Here is a tiny trained network, its code and every weight. The questions are about switching its units off for an input and a class, where a switched-off unit gives its printed mean instead of its output.

import numpy as np


def w(rows, s, z=0):
    codes = np.array(rows[::2]) - 128.0
    scale = np.full(codes.shape[1], s)
    scale[-1] = z or s
    return codes * scale


def f(y):
    return y / 2 * (1 + np.tanh(0.7978845608 * (y + 0.044715 * y**3)))


def log_softmax(a):
    a = a - a.max(-1, keepdims=True)
    return a - np.log(np.exp(a).sum(-1, keepdims=True))


def net(x, mask):
    res = np.array(x, float).reshape(1, 3) / 4 @ E
    y = f(res @ A[0][:, :-1].T + A[0][:, -1])
    res = res + np.where(mask, y, B[0][:, -1]) @ B[0][:, :-1]
    return log_softmax(res[-1] @ U[:, :-1].T + U[:, -1])


A, B = {}, {}
E = w([
[91,124,70,6,106,231],'x0',
[115,21,20,226,25,117],'x1',
[183,219,166,157,2,161],'x2',
],0.0087)
A[0] = w([
[116,165,136,91,184,143,106],'N0',
[13,75,72,139,125,173,114],'N1',
[161,155,94,19,85,226,204],'N2',
[206,143,81,141,172,148,106],'N3',
[165,208,163,175,146,115,132],'N4',
[151,110,87,91,116,84,137],'N5',
[131,167,176,36,206,131,74],'N6',
[86,46,101,142,122,218,116],'N7',
[156,94,57,206,58,107,2],'N8',
[84,30,57,107,169,156,123],'N9',
[89,73,191,123,191,84,32],'N10',
[169,72,164,209,164,62,208],'N11',
[137,201,191,125,110,118,136],'N12',
[122,181,136,107,9,192,67],'N13',
[82,168,169,53,207,142,6],'N14',
[49,102,137,116,210,52,206],'N15',
[106,96,118,107,248,21,37],'N16',
[164,70,135,194,170,70,20],'N17',
[5,98,48,145,124,177,119],'N18',
[94,157,143,95,150,159,154],'N19',
[159,155,216,170,146,124,123],'N20',
[40,45,97,129,103,197,123],'N21',
[70,168,129,48,85,206,21],'N22',
[106,153,107,117,119,98,124],'N23',
[204,186,159,142,151,112,134],'N24',
[95,175,153,67,204,171,232],'N25',
[254,204,162,100,132,97,128],'N26',
],0.0083,0.0068)
B[0] = w([
[134,123,56,145,122,96,169],'N0',
[97,124,188,122,143,158,179],'N1',
[116,87,90,237,60,74,237],'N2',
[97,154,100,145,144,120,123],'N3',
[110,150,205,55,176,213,180],'N4',
[135,118,151,97,134,116,138],'N5',
[120,123,58,200,88,53,209],'N6',
[97,94,159,87,111,172,170],'N7',
[220,202,3,193,173,113,190],'N8',
[117,94,184,111,128,151,195],'N9',
[191,173,98,151,145,160,151],'N10',
[198,162,60,181,147,133,231],'N11',
[135,107,170,62,178,172,186],'N12',
[112,150,30,208,93,91,184],'N13',
[53,56,106,204,26,27,182],'N14',
[91,126,77,195,92,60,216],'N15',
[208,219,33,186,138,122,185],'N16',
[37,55,123,209,35,65,163],'N17',
[92,89,177,66,156,147,182],'N18',
[174,141,98,121,135,144,171],'N19',
[139,122,193,97,145,144,175],'N20',
[93,91,186,103,147,143,182],'N21',
[203,207,39,165,155,163,171],'N22',
[120,140,138,128,173,89,127],'N23',
[94,86,145,79,157,208,177],'N24',
[157,165,36,124,154,171,248],'N25',
[142,130,204,85,163,137,198],'N26',
],0.0067,0.011)
U = w([
[242,253,38,161,182,173,102],'0',
[3,99,74,199,54,33,248],'1',
[45,118,254,12,178,235,254],'2',
],0.0084,0.0003)

Each question gives the input, the list of numbers given to net, and the class t.
The units are the neurons (one row each of A and B). Each row of codes is followed by its name. A weight is (code - 128) times the scale printed after its matrix; where a second scale follows, it is the last column's (A, B and U).
mask holds one flag per neuron, in row order. A switched-off neuron (its flag False) gives its mean, the last column of its row in B, instead of its output. The means were averaged over made-up inputs and are rounded, as every weight is.
A unit's drop is (log p(t) with every unit on - log p(t) with that unit switched off) / (log p(t) with every unit on - log p(t) with every unit switched off).
The circuit of an input: a set's keep is (log p(t) with only the set's units on - log p(t) with every unit switched off) / (log p(t) with every unit on - log p(t) with every unit switched off). Starting from the 12 units with the biggest drops (on a tie, the unit counted first), units are removed one at a time, each time the one whose removal leaves the highest keep (on an exact tie, the one counted first), for as long as the keep stays at least 0.8.
units of the circuit, in order: the units of the circuit, biggest drop first
k most important neurons: the k neurons with the biggest drops, biggest first
drop when u is switched off: that unit's drop, to one decimal
input [8,-4,-8], class 1: units of the circuit, in order : N14
input [5,-8,0], class 1: 3 most important neurons : N14, N2, N6
input [-6,0,-7], class 0: 2 most important neurons : N16, N11
input [-1,6,1], class 0: 3 most important neurons : N8, N2, N14
input [0,7,7], class 0: 3 most important neurons : N8, N14, N17
input [2,-6,-3], class 1: 2 most important neurons : N14, N6
input [2,-4,-2], class 1: 2 most important neurons : N14, N11
input [-2,0,-7], class 0: 4 most important neurons : N16, N2, N14, N10
input [-5,5,1], class 0: 2 most important neurons : N8, N11
input [-5,6,2], class 0: 2 most important neurons : N8, N11
input [-2,8,7], class 0: drop when N8 is switched off : 0.7
input [-3,7,1], class 0: drop when N18 is switched off : 0.0
input [1,6,-1], class 2: drop when N6 is switched off : 0.1
input [0,7,2], class 0: units of the circuit, in order : N8
